Below is a small trained network, with its code and all its weights. Each question gives an input and a class and asks what happens when units are switched off, that is, made to give their printed mean instead of their output.

import numpy as np


def w(rows, s, z=0):
    codes = np.array(rows[::2]) - 128.0
    scale = np.full(codes.shape[1], s)
    scale[-1] = z or s
    return codes * scale


def norm(h):
    return h / np.sqrt((h * h).mean(-1, keepdims=True) + 1e-5)


def f(y):
    return y / 2 * (1 + np.tanh(0.7978845608 * (y + 0.044715 * y**3)))


def log_softmax(a):
    a = a - a.max(-1, keepdims=True)
    return a - np.log(np.exp(a).sum(-1, keepdims=True))


def net(x, mask):
    res = np.array(x, float).reshape(1, 5) / 4 @ E
    u = 0
    for l in range(2):
        y = f(norm(res) @ A[l][:, :-1].T + A[l][:, -1])
        res = res + np.where(mask[u : u + 12], y, B[l][:, -1]) @ B[l][:, :-1]
        u += 12
    return log_softmax(norm(res)[-1] @ U[:, :-1].T + U[:, -1])


A, B = {}, {}
E = w([
[201,177,123,31,164],'x0',
[131,190,214,85,125],'x1',
[139,30,169,110,151],'x2',
[142,79,148,123,26],'x3',
[254,99,158,194,160],'x4',
],0.00084)
A[0] = w([
[153,156,150,105,131,139],'L0N1',
[182,22,143,244,123,14],'L0N2',
[118,95,123,121,141,70],'L0N3',
[67,88,81,157,131,60],'L0N4',
[244,125,113,103,241,75],'L0N5',
[164,70,110,103,100,73],'L0N6',
[58,76,137,40,197,65],'L0N7',
[107,132,138,133,104,128],'L0N8',
[36,116,116,164,67,100],'L0N9',
[94,254,118,159,198,29],'L0N10',
[164,195,195,105,82,3],'L0N11',
[163,153,123,178,95,63],'L0N12',
],0.0031,0.0015)
B[0] = w([
[118,136,121,123,152,160],'L0N1',
[108,171,69,47,94,238],'L0N2',
[128,116,105,158,97,72],'L0N3',
[101,89,75,186,168,110],'L0N4',
[140,103,206,161,229,253],'L0N5',
[134,71,173,140,84,103],'L0N6',
[178,179,88,172,57,142],'L0N7',
[143,122,131,125,155,139],'L0N8',
[144,104,126,176,253,209],'L0N9',
[158,61,131,67,56,139],'L0N10',
[130,95,68,153,190,78],'L0N11',
[171,147,121,167,105,87],'L0N12',
],0.0025,0.00065)
A[1] = w([
[190,197,108,198,85,73],'L1N1',
[151,114,131,165,144,84],'L1N2',
[82,116,99,149,80,116],'L1N3',
[179,110,118,146,254,65],'L1N4',
[156,43,160,225,165,97],'L1N5',
[89,207,93,28,139,43],'L1N6',
[181,165,104,172,81,101],'L1N7',
[142,18,143,96,43,5],'L1N8',
[83,190,220,157,182,103],'L1N9',
[85,99,109,142,201,96],'L1N10',
[93,113,171,147,120,148],'L1N11',
[174,153,183,81,77,92],'L1N12',
],0.0041,0.0015)
B[1] = w([
[87,65,191,99,30,116],'L1N1',
[110,134,122,100,118,102],'L1N2',
[160,135,130,127,199,184],'L1N3',
[79,66,169,59,135,234],'L1N4',
[90,182,76,62,111,235],'L1N5',
[141,202,87,40,60,219],'L1N6',
[82,109,188,116,90,116],'L1N7',
[252,89,76,102,84,129],'L1N8',
[219,139,132,169,100,254],'L1N9',
[79,83,91,160,67,174],'L1N10',
[162,155,99,159,130,179],'L1N11',
[49,126,71,171,155,227],'L1N12',
],0.0031,0.00081)
U = w([
[253,65,56,116,81,149],'0',
[112,255,78,43,95,210],'1',
[193,136,248,88,209,195],'2',
[26,113,31,208,148,213],'3',
[41,64,135,51,171,6],'4',
[187,197,157,229,118,5],'5',
[68,105,218,153,18,56],'6',
],0.0099,0.0019)

Each question gives the input, the list of numbers given to net, and the class t.
The units are the neurons (one row each of A and B). Each row of codes is followed by its name. A weight is (code - 128) times the scale printed after its matrix; where a second scale follows, it is the last column's (A, B and U).
mask holds one flag per neuron, layer by layer. A switched-off neuron (its flag False) gives its mean, the last column of its row in B, instead of its output. The means were averaged over made-up inputs and are rounded, as every weight is.
A unit's drop is (log p(t) with every unit on - log p(t) with that unit switched off) / (log p(t) with every unit on - log p(t) with every unit switched off).
The circuit of an input: a set's keep is (log p(t) with only the set's units on - log p(t) with every unit switched off) / (log p(t) with every unit on - log p(t) with every unit switched off). Starting from the 12 units with the biggest drops (on a tie, the unit counted first), units are removed one at a time, each time the one whose removal leaves the highest keep (on an exact tie, the one counted first), for as long as the keep stays at least 0.8.
units of the circuit, in order: the units of the circuit, biggest drop first
top k neurons: the k neurons with the biggest drops, biggest first
top k neurons in layer l: the k neurons of layer l with the biggest drops, biggest first
input [-7,7,2,-7,2], class 5: units of the circuit, in order	(L1N9)
input [1,-4,5,-5,5], class 4: top 2 neurons	(L1N4; L1N5)
input [6,1,-4,-4,3], class 2: top 2 neurons in layer 0	(L0N5; L0N2)
input [0,-2,-7,-4,2], class 6: top 3 neurons	(L0N2; L1N1; L0N9)
input [-7,1,-4,-8,4], class 6: top 2 neurons in layer 1	(L1N1; L1N12)
input [-8,4,-3,4,1], class 5: top 4 neurons	(L1N9; L1N12; L1N4; L0N7)
input [6,-6,6,1,5], class 4: units of the circuit, in order	(L1N4; L1N9)
input [-5,-4,-4,1,6], class 6: units of the circuit, in order	(L1N1; L1N7)
input [0,4,-8,-1,7], class 6: top 2 neurons	(L1N1; L0N9)
input [-1,8,1,4,-5], class 5: top 4 neurons	(L0N2; L1N9; L1N5; L1N4)
input [-3,8,3,3,-5], class 5: top 2 neurons	(L0N2; L1N9)
input [4,-2,1,1,2], class 2: top 3 neurons in layer 0	(L0N5; L0N4; L0N9)
input [4,-8,3,1,6], class 4: top 2 neurons in layer 0	(L0N5; L0N10)
input [-4,5,0,0,6], class 6: units of the circuit, in order	(L1N1)
input [-5,1,-6,8,-5], class 3: top 2 neurons	(L0N9; L0N4)
input [1,-4,6,-5,4], class 4: top 3 neurons in layer 1	(L1N4; L1N5; L1N10)
input [-2,8,4,5,-7], class 5: top 2 neurons in layer 0	(L0N2; L0N9)
input [-3,1,-2,4,-3], class 3: top 2 neurons	(L0N9; L1N10)
input [-7,4,2,5,2], class 0: top 3 neurons	(L1N8; L0N5; L0N2)
input [6,-2,-2,1,2], class 2: units of the circuit, in order	(L0N5)
input [-7,7,0,0,-7], class 5: top 2 neurons in layer 1	(L1N9; L1N12)
input [-5,1,0,1,7], class 6: top 2 neurons	(L0N10; L1N1)
input [-6,-5,-3,-8,6], class 4: top 2 neurons	(L1N4; L1N12)
input [-1,4,1,4,-3], class 5: top 2 neurons	(L0N2; L0N10)
input [7,0,5,7,-7], class 0: top 4 neurons	(L1N8; L0N2; L0N6; L1N5)
